Below is a small trained network, with its code and all its weights. Each question gives an input and a class and asks what happens when units are switched off, that is, made to give their printed mean instead of their output.

import numpy as np


def w(rows, s, z=0):
    codes = np.array(rows[::2]) - 128.0
    scale = np.full(codes.shape[1], s)
    scale[-1] = z or s
    return codes * scale


def norm(h):
    return h / np.sqrt((h * h).mean(-1, keepdims=True) + 1e-5)


def f(y):
    return y / 2 * (1 + np.tanh(0.7978845608 * (y + 0.044715 * y**3)))


def log_softmax(a):
    a = a - a.max(-1, keepdims=True)
    return a - np.log(np.exp(a).sum(-1, keepdims=True))


def net(x, mask):
    res = np.array(x, float).reshape(1, 2) / 4 @ E
    u = 0
    for l in range(3):
        y = f(norm(res) @ A[l][:, :-1].T + A[l][:, -1])
        res = res + np.where(mask[u : u + 6], y, B[l][:, -1]) @ B[l][:, :-1]
        u += 6
    return log_softmax(norm(res)[-1] @ U[:, :-1].T + U[:, -1])


A, B = {}, {}
E = w([
[76,167,124,234,120,254,47,206],'x0',
[183,159,249,147,179,151,195,132],'x1',
],0.0088)
A[0] = w([
[96,89,108,82,112,49,149,105,1],'L0N1',
[72,160,124,116,95,180,113,110,72],'L0N2',
[134,62,2,172,160,85,83,95,68],'L0N3',
[90,77,159,158,99,113,56,150,161],'L0N4',
[98,136,125,124,117,125,141,162,67],'L0N5',
[196,215,85,194,146,119,108,186,171],'L0N6',
],0.0083,0.0019)
B[0] = w([
[163,132,177,199,165,136,91,75,236],'L0N1',
[120,190,156,143,53,165,126,240,164],'L0N2',
[138,77,115,59,2,158,112,159,255],'L0N3',
[195,221,84,57,88,218,75,102,182],'L0N4',
[157,151,206,152,108,172,131,151,124],'L0N5',
[196,54,145,166,129,96,46,231,187],'L0N6',
],0.0086,0.006)
A[1] = w([
[44,179,72,128,126,120,118,72,15],'L1N1',
[168,146,118,136,187,59,225,76,3],'L1N2',
[163,128,129,99,176,75,191,124,10],'L1N3',
[185,102,81,97,121,116,107,144,156],'L1N4',
[142,166,62,174,102,146,71,167,108],'L1N5',
[146,217,186,165,195,39,254,136,166],'L1N6',
],0.0095,0.0026)
B[1] = w([
[150,137,168,149,52,203,82,163,118],'L1N1',
[116,139,123,101,170,255,158,198,227],'L1N2',
[116,112,139,144,213,196,136,147,187],'L1N3',
[156,101,187,188,95,97,246,151,185],'L1N4',
[30,150,126,92,187,148,145,143,230],'L1N5',
[121,82,73,65,105,83,155,100,254],'L1N6',
],0.0096,0.0078)
A[2] = w([
[162,116,144,148,151,7,203,183,131],'L2N1',
[94,177,84,183,161,189,153,167,6],'L2N2',
[83,210,128,219,191,161,84,142,95],'L2N3',
[193,159,185,100,156,104,121,154,201],'L2N4',
[111,131,106,82,39,109,150,47,60],'L2N5',
[107,148,145,199,155,139,120,133,47],'L2N6',
],0.011,0.0016)
B[2] = w([
[62,191,108,159,49,131,7,139,186],'L2N1',
[183,115,196,139,167,7,142,2,236],'L2N2',
[215,128,208,168,220,92,230,70,254],'L2N3',
[82,169,38,93,23,219,69,204,156],'L2N4',
[130,168,144,180,233,100,97,113,244],'L2N5',
[168,190,212,76,66,152,164,130,157],'L2N6',
],0.0086,0.0059)
U = w([
[166,200,253,180,182,151,158,135,162],'0',
[103,156,98,151,148,93,140,131,2],'1',
[134,74,95,44,180,181,199,134,187],'2',
[110,115,113,178,118,99,167,147,19],'3',
[165,149,86,152,123,103,150,148,31],'4',
[180,74,105,169,109,29,93,11,154],'5',
[84,154,84,107,48,179,61,195,234],'6',
],0.017,0.007)

Each question gives the input, the list of numbers given to net, and the class t.
The units are the neurons (one row each of A and B). Each row of codes is followed by its name. A weight is (code - 128) times the scale printed after its matrix; where a second scale follows, it is the last column's (A, B and U).
mask holds one flag per neuron, layer by layer. A switched-off neuron (its flag False) gives its mean, the last column of its row in B, instead of its output. The means were averaged over made-up inputs and are rounded, as every weight is.
A unit's drop is (log p(t) with every unit on - log p(t) with that unit switched off) / (log p(t) with every unit on - log p(t) with every unit switched off).
The circuit of an input: a set's keep is (log p(t) with only the set's units on - log p(t) with every unit switched off) / (log p(t) with every unit on - log p(t) with every unit switched off). Starting from the 12 units with the biggest drops (on a tie, the unit counted first), units are removed one at a time, each time the one whose removal leaves the highest keep (on an exact tie, the one counted first), for as long as the keep stays at least 0.8.
units of the circuit, in order: the units of the circuit, biggest drop first
top k neurons: the k neurons with the biggest drops, biggest first
top k neurons in layer l: the k neurons of layer l with the biggest drops, biggest first
drop of u: that unit's drop, to one decimal
input [-1,-5], class 5: units of the circuit, in order : L1N2
input [0,8], class 2: top 2 neurons : L0N3, L0N2
input [-1,-4], class 5: top 3 neurons : L1N2, L0N3, L2N5
input [6,-4], class 0: top 2 neurons : L1N6, L2N3
input [7,-5], class 0: top 4 neurons : L1N6, L2N3, L2N2, L1N5
input [-1,-1], class 5: top 2 neurons in layer 1 : L1N2, L1N5
input [1,2], class 6: top 2 neurons : L1N2, L1N3
input [6,-5], class 0: top 3 neurons : L1N6, L1N5, L2N3
input [4,-3], class 0: top 3 neurons : L1N6, L1N5, L2N2
input [-1,-3], class 5: top 2 neurons : L1N2, L0N3
input [0,-4], class 6: top 2 neurons : L0N3, L2N2
input [2,4], class 6: top 3 neurons : L1N2, L0N4, L1N3
input [-2,-1], class 5: drop of L1N2 : 0.1
input [-1,-2], class 5: drop of L1N2 : 0.3
input [3,6], class 6: drop of L2N4 : 0.2
